Below is a small trained network, with its code and all its weights. Each question gives an input and a class and asks what happens when units are switched off, that is, made to give their printed mean instead of their output.

import numpy as np


def w(rows, s, z=0):
    codes = np.array(rows[::2]) - 128.0
    scale = np.full(codes.shape[1], s)
    scale[-1] = z or s
    return codes * scale


def f(y):
    return np.maximum(y, 0)


def log_softmax(a):
    a = a - a.max(-1, keepdims=True)
    return a - np.log(np.exp(a).sum(-1, keepdims=True))


def net(x, mask):
    res = np.array(x, float).reshape(1, 7) / 4 @ E
    y = f(res @ A[0][:, :-1].T + A[0][:, -1])
    res = res + np.where(mask, y, B[0][:, -1]) @ B[0][:, :-1]
    return log_softmax(res[-1] @ U[:, :-1].T + U[:, -1])


A, B = {}, {}
E = w([
[35,150,35,84,93,94,162,123,142],'x0',
[187,229,179,164,42,188,41,165,129],'x1',
[171,104,210,45,204,203,151,150,170],'x2',
[83,144,82,144,250,176,155,173,33],'x3',
[175,176,145,220,160,88,90,111,65],'x4',
[185,137,106,107,164,38,70,153,31],'x5',
[1,154,164,101,196,190,81,93,209],'x6',
],0.0092)
A[0] = w([
[42,145,11,124,86,122,194,171,125,116],'N1',
[124,136,185,151,163,222,134,124,162,67],'N2',
[76,200,77,160,95,227,116,162,127,20],'N3',
[189,124,123,151,22,62,159,87,178,104],'N4',
[145,152,158,117,4,133,77,128,182,3],'N5',
[2,169,120,142,102,139,111,73,206,75],'N6',
],0.0094,0.0051)
B[0] = w([
[133,184,108,185,163,100,127,126,2,255],'N1',
[50,57,45,120,181,126,133,79,148,218],'N2',
[90,113,210,62,120,181,196,122,157,200],'N3',
[138,14,74,159,200,165,236,132,130,246],'N4',
[143,37,51,172,217,110,143,85,70,223],'N5',
[194,238,152,77,42,44,53,172,197,240],'N6',
],0.0077,0.01)
U = w([
[60,89,122,46,141,132,181,139,230,73],'0',
[218,254,215,142,94,94,61,200,154,14],'1',
[142,112,99,188,190,65,137,139,95,254],'2',
],0.0098,0.0027)

Each question gives the input, the list of numbers given to net, and the class t.
The units are the neurons (one row each of A and B). Each row of codes is followed by its name. A weight is (code - 128) times the scale printed after its matrix; where a second scale follows, it is the last column's (A, B and U).
mask holds one flag per neuron, in row order. A switched-off neuron (its flag False) gives its mean, the last column of its row in B, instead of its output. The means were averaged over made-up inputs and are rounded, as every weight is.
A unit's drop is (log p(t) with every unit on - log p(t) with that unit switched off) / (log p(t) with every unit on - log p(t) with every unit switched off).
The circuit of an input: a set's keep is (log p(t) with only the set's units on - log p(t) with every unit switched off) / (log p(t) with every unit on - log p(t) with every unit switched off). Starting from all 6 units, units are removed one at a time, each time the one whose removal leaves the highest keep (on an exact tie, the one counted first), for as long as the keep stays at least 0.8.
circuit, biggest first: the units of the circuit, biggest drop first
top k neurons: the k neurons with the biggest drops, biggest first
drop when u is switched off: that unit's drop, to one decimal
input [8,1,6,4,6,-1,1], class 0: circuit, biggest first -> (N5)
input [0,-2,-5,3,8,0,5], class 1: top 3 neurons -> (N4 N5 N2)
input [-5,-2,-6,-4,-7,4,6], class 1: top 4 neurons -> (N6 N2 N4 N3)
input [-3,6,-6,-4,4,-3,6], class 0: circuit, biggest first -> (N3 N1)
input [8,-6,3,-6,-3,-7,2], class 1: top 2 neurons -> (N6 N1)
input [-6,5,0,1,-2,1,7], class 0: top 2 neurons -> (N2 N1)
input [-1,4,5,5,-1,6,-7], class 1: top 4 neurons -> (N4 N5 N2 N1)
input [-5,6,7,-3,-6,7,3], class 2: top 2 neurons -> (N5 N3)
input [6,4,-5,-1,-2,-7,-2], class 2: top 3 neurons -> (N1 N5 N4)
input [-4,6,-1,3,7,0,8], class 0: top 2 neurons -> (N2 N3)
input [7,-3,-7,-5,-8,-7,-1], class 2: top 2 neurons -> (N1 N4)
input [-2,2,6,2,6,-2,2], class 0: top 2 neurons -> (N1 N2)
input [1,5,2,-4,4,-4,4], class 0: top 3 neurons -> (N2 N1 N5)
input [5,-4,-1,-5,0,-8,7], class 1: circuit, biggest first -> (N6)
input [3,-1,-4,-5,-2,2,7], class 1: drop when N6 is switched off -> 0.6
input [5,-5,5,7,4,-8,-1], class 2: drop when N1 is switched off -> 2.8
input [-1,3,-4,7,-2,2,4], class 1: drop when N4 is switched off -> 0.4
